Below is a small trained network, with its code and all its weights. Each question gives an input and a target symbol and asks what happens when units are switched off, that is, made to give their printed mean instead of their output.

import numpy as np


def w(rows, s, z=0):
    codes = np.array(rows[::2]) - 128.0
    scale = np.full(codes.shape[1], s)
    scale[-1] = z or s
    return codes * scale


def f(y):
    return np.maximum(y, 0)


def softmax(a):
    e = np.exp(a - a.max(-1, keepdims=True))
    return e / e.sum(-1, keepdims=True)


def log_softmax(a):
    a = a - a.max(-1, keepdims=True)
    return a - np.log(np.exp(a).sum(-1, keepdims=True))


def net(x, mask):
    ids = ['αβδεζηθλμξπστφψω'.index(c) for c in x.split()]
    T = len(ids)
    res = E[ids] + P[:T]
    u = 0
    for l in range(2):
        q, k, v = (res @ M[l].T for M in (Q, K, V))
        z = softmax(np.where(np.tri(T) > 0, q @ k.T / 3**0.5, -1e9)) @ v
        res = res + np.where(mask[u], z, O[l][:, -1]) @ O[l][:, :-1]
        u += 1
        y = f(res @ A[l][:, :-1].T + A[l][:, -1])
        res = res + np.where(mask[u : u + 4], y, B[l][:, -1]) @ B[l][:, :-1]
        u += 4
    return log_softmax(res[-1] @ U[:, :-1].T + U[:, -1])


Q, K, V, O, A, B = {}, {}, {}, {}, {}, {}
E = w([
[114,201,210],'α',
[79,94,72],'β',
[204,31,24],'δ',
[25,30,169],'ε',
[75,103,239],'ζ',
[85,228,69],'η',
[231,208,202],'θ',
[103,128,169],'λ',
[232,68,226],'μ',
[24,170,167],'ξ',
[8,58,69],'π',
[248,3,115],'σ',
[140,133,18],'τ',
[224,126,111],'φ',
[191,208,49],'ψ',
[130,210,173],'ω',
],0.0078)
P = w([
[83,161,180],'0',
[106,168,158],'1',
[105,108,158],'2',
[116,81,177],'3',
[118,41,148],'4',
[112,39,185],'5',
[113,30,192],'6',
[85,18,183],'7',
[94,8,222],'8',
[107,20,215],'9',
],0.0014)
Q[0] = w([
[177,59,3],'0.h1',
[231,96,231],'0.h1',
[226,79,189],'0.h1',
],0.0052)
K[0] = w([
[50,254,195],'0.h1',
[252,50,68],'0.h1',
[229,95,74],'0.h1',
],0.006)
V[0] = w([
[134,50,44],'0.h1',
[61,253,23],'0.h1',
[134,135,31],'0.h1',
],0.0049)
O[0] = w([
[85,218,205,1],'0.h1',
[122,188,3,196],'0.h1',
[123,182,107,66],'0.h1',
],0.0052,0.00087)
A[0] = w([
[49,233,134,156],'0.n1',
[227,211,59,247],'0.n2',
[62,62,2,255],'0.n3',
[52,224,57,209],'0.n4',
],0.0069,0.0033)
B[0] = w([
[40,254,112,208],'0.n1',
[251,220,37,248],'0.n2',
[41,6,2,252],'0.n3',
[82,216,37,238],'0.n4',
],0.0055,0.0038)
Q[1] = w([
[189,2,26],'1.h1',
[29,134,158],'1.h1',
[55,57,93],'1.h1',
],0.0044)
K[1] = w([
[125,195,254],'1.h1',
[43,171,31],'1.h1',
[69,209,145],'1.h1',
],0.0043)
V[1] = w([
[130,222,162],'1.h1',
[205,206,216],'1.h1',
[254,30,46],'1.h1',
],0.0056)
O[1] = w([
[153,190,198,200],'1.h1',
[185,235,153,1],'1.h1',
[255,55,16,88],'1.h1',
],0.0061,0.0019)
A[1] = w([
[222,201,97,122],'1.n1',
[176,48,217,246],'1.n2',
[99,204,228,254],'1.n3',
[254,96,123,215],'1.n4',
],0.006,0.0053)
B[1] = w([
[216,177,128,196],'1.n1',
[173,63,247,193],'1.n2',
[85,196,228,253],'1.n3',
[254,85,192,204],'1.n4',
],0.0064,0.0052)
U = w([
[86,226,51,84],'α',
[168,90,232,16],'β',
[105,120,172,254],'δ',
[136,247,187,190],'ε',
[188,44,169,73],'ζ',
[209,193,206,11],'η',
[117,115,128,2],'θ',
[70,31,168,137],'λ',
[166,40,81,171],'μ',
[97,100,255,139],'ξ',
[205,200,57,47],'π',
[42,52,92,86],'σ',
[25,165,164,180],'τ',
[218,125,142,103],'φ',
[85,70,96,114],'ψ',
[137,107,45,156],'ω',
],0.0077,0.0064)

Each question gives the input, a string of symbols that net reads in full, and the target symbol t.
The units are the heads (3 rows each of Q, K, V and O) and the neurons (one row each of A and B). Each row of codes is followed by its name. A weight is (code - 128) times the scale printed after its matrix; where a second scale follows, it is the last column's (O, A, B and U).
mask holds one flag per unit, layer by layer, with each layer's heads first. A switched-off unit (its flag False) gives its mean, the last column of its rows in O or B, instead of its output. The means were averaged over made-up inputs and are rounded, as every weight is.
A unit's drop is (log p(t) with every unit on - log p(t) with that unit switched off) / (log p(t) with every unit on - log p(t) with every unit switched off).
unit that matters most: the unit with the biggest drop
top k neurons: the k neurons with the biggest drops, biggest first
k most important neurons of layer l: the k neurons of layer l with the biggest drops, biggest first
drop when u is switched off: that unit's drop, to one decimal
input π δ η ξ, target τ: unit that matters most => 0.h1
input ψ ω δ η σ, target ζ: top 4 neurons => [1.n4, 1.n2, 0.n4, 0.n1]
input θ ε ξ ω ζ, target ξ: top 3 neurons => [1.n2, 0.n3, 0.n2]
input δ ψ ω η σ ζ θ, target η: 2 most important neurons of layer 0 => [0.n3, 0.n2]
input ω θ ω δ φ, target φ: top 2 neurons => [1.n4, 0.n2]
input φ φ η, target α: 2 most important neurons of layer 0 => [0.n4, 0.n1]
input ξ ξ σ η λ η η ψ, target π: 2 most important neurons of layer 0 => [0.n2, 0.n4]
input τ ε η, target α: 3 most important neurons of layer 0 => [0.n4, 0.n1, 0.n2]
input β π ψ φ σ, target ζ: top 2 neurons => [1.n4, 1.n2]
input ξ δ ξ ξ ω ω η λ ξ ψ, target π: 3 most important neurons of layer 1 => [1.n1, 1.n3, 1.n2]
input ω σ φ, target φ: 3 most important neurons of layer 1 => [1.n4, 1.n1, 1.n3]
input η ω ξ, target τ: 2 most important neurons of layer 0 => [0.n1, 0.n4]
input η η ξ θ, target η: 2 most important neurons of layer 0 => [0.n2, 0.n3]
input ω θ ξ ζ, target ξ: 2 most important neurons of layer 1 => [1.n2, 1.n3]
input ξ ξ ξ τ ζ ω ω π, target σ: drop when 0.h1 is switched off => 0.1
input ψ μ ξ π, target σ: drop when 0.n3 is switched off => 0.4
